Each row is followed by its class.
-39.3 31.5 6.4 -7.4 0.3 39.8 70.6 24.7 3.0 24.0 -20.5 15.5 -0.2 21.3 -4.3 22.2 -16.9 -13.2 -37.3 -20.6 -62.4 12.8 23.5 13.7 27.0 -58.5 -10.9 0.4 -14.4 => Ler
-7.4 3.7 11.2 -5.3 18.0 24.1 21.8 -33.4 -4.6 1.4 -6.4 11.6 13.0 -13.4 -24.6 -13.0 44.3 -9.6 -29.4 5.7 7.7 8.0 23.3 7.5 51.4 23.3 -3.4 -33.8 -30.8 => reda
15.4 1.1 23.2 20.6 3.0 -27.1 -29.3 -53.8 -12.1 -23.6 35.1 -19.2 9.4 -31.5 28.8 -44.3 48.6 -35.6 6.2 8.0 39.0 16.8 -29.0 -0.5 41.1 52.8 -5.2 20.8 -5.3 => kaz
-19.2 17.7 12.7 -1.2 12.7 31.8 47.6 -4.8 -9.2 -6.5 15.6 2.4 1.1 -1.3 41.9 2.0 16.9 -25.6 -27.1 -11.9 -26.0 27.0 9.3 24.0 62.1 -28.8 -6.3 33.4 -6.2 => kaz
-10.4 15.7 2.5 -10.0 -13.7 13.4 15.8 21.0 2.7 49.1 -34.1 9.7 -7.5 18.2 -6.5 16.6 -23.8 15.5 -3.0 -3.7 -28.6 5.5 7.7 -13.4 -23.0 -15.8 -0.4 31.8 1.8 => Ler
-5.9 5.8 -6.8 2.9 9.8 11.5 -0.7 -4.4 -3.4 5.6 -13.5 12.3 -3.8 -2.7 -0.1 0.4 -2.1 -6.1 2.3 1.3 7.8 -6.6 21.6 12.6 -2.3 -3.2 12.6 -8.9 -6.5 => Ler
-8.6 17.2 -4.3 -3.5 6.1 12.4 44.7 6.2 -3.3 8.0 -25.1 12.7 14.1 -6.5 -16.2 -2.3 5.7 -12.5 -19.7 -15.9 -20.3 16.5 13.9 5.8 33.3 -17.7 -14.8 -0.2 -21.7 => Ler
-23.6 12.3 11.8 -5.6 -2.2 18.7 0.2 -18.5 -19.6 0.6 22.8 3.2 6.0 -8.8 50.2 26.5 18.1 -31.5 -2.1 -5.9 0.1 9.7 -0.4 4.7 31.7 2.1 -8.4 16.4 4.6 => kaz
-30.2 42.1 5.1 5.5 14.3 35.0 50.7 21.0 -9.1 6.3 11.2 1.4 -10.0 26.9 39.6 35.6 -2.3 -10.1 -12.3 -49.3 -40.2 -0.9 16.6 3.7 32.6 -52.5 -14.7 29.1 3.7 => kaz
-17.4 -8.8 15.6 7.4 2.4 -1.2 9.9 -28.9 -3.6 -7.1 45.3 -12.0 7.7 -21.7 40.4 -9.4 24.7 -22.5 -7.0 -9.2 14.4 9.9 -4.3 2.1 66.2 3.5 -13.4 7.2 57.6 => kaz
-23.9 -2.9 6.7 -2.0 5.0 18.4 -19.7 -46.6 -1.9 10.6 -18.2 16.2 11.7 -4.8 -19.2 -32.9 37.4 19.4 -28.8 2.0 15.2 -15.3 18.8 -0.6 5.6 33.2 0.1 -51.3 -13.1 => reda
-30.8 -4.4 -10.0 -5.4 -2.9 18.5 -5.4 30.1 1.0 6.7 -50.4 12.7 7.4 2.4 -74.8 -16.7 -31.6 24.3 -8.6 6.3 -14.8 -17.5 24.1 0.4 -51.4 1.9 12.2 -67.5 -29.2 => reda
-13.1 13.2 5.0 -4.6 3.1 -1.3 1.9 -29.4 -1.7 -6.7 2.5 6.9 -1.4 -21.9 17.6 -6.6 34.6 -25.1 3.5 4.3 17.8 23.0 -14.1 1.0 45.9 25.1 7.0 -10.8 -14.4 => Ler
-31.1 -7.8 9.2 24.4 12.0 24.7 25.5 -14.8 0.2 2.1 -49.7 20.7 3.3 -2.1 -45.3 -7.5 21.0 -5.7 -42.7 22.2 -5.6 6.7 32.3 3.3 12.6 2.8 -0.1 -42.2 -31.7 => reda
-26.8 -21.6 5.3 4.2 2.5 20.7 20.2 -17.2 6.7 0.7 -31.5 10.2 13.7 -5.7 -32.0 -16.3 27.1 -9.1 -31.2 -5.9 5.8 -3.1 25.9 5.2 26.1 19.4 -3.1 -41.8 -35.4 => reda
-21.6 32.0 25.1 -1.4 7.7 26.4 37.2 -1.6 -10.2 1.2 35.4 8.2 0.3 -1.7 54.2 17.9 25.9 -38.6 -18.7 -21.1 -15.2 18.7 12.8 4.6 65.6 -3.4 -27.6 39.9 -0.5 => kaz
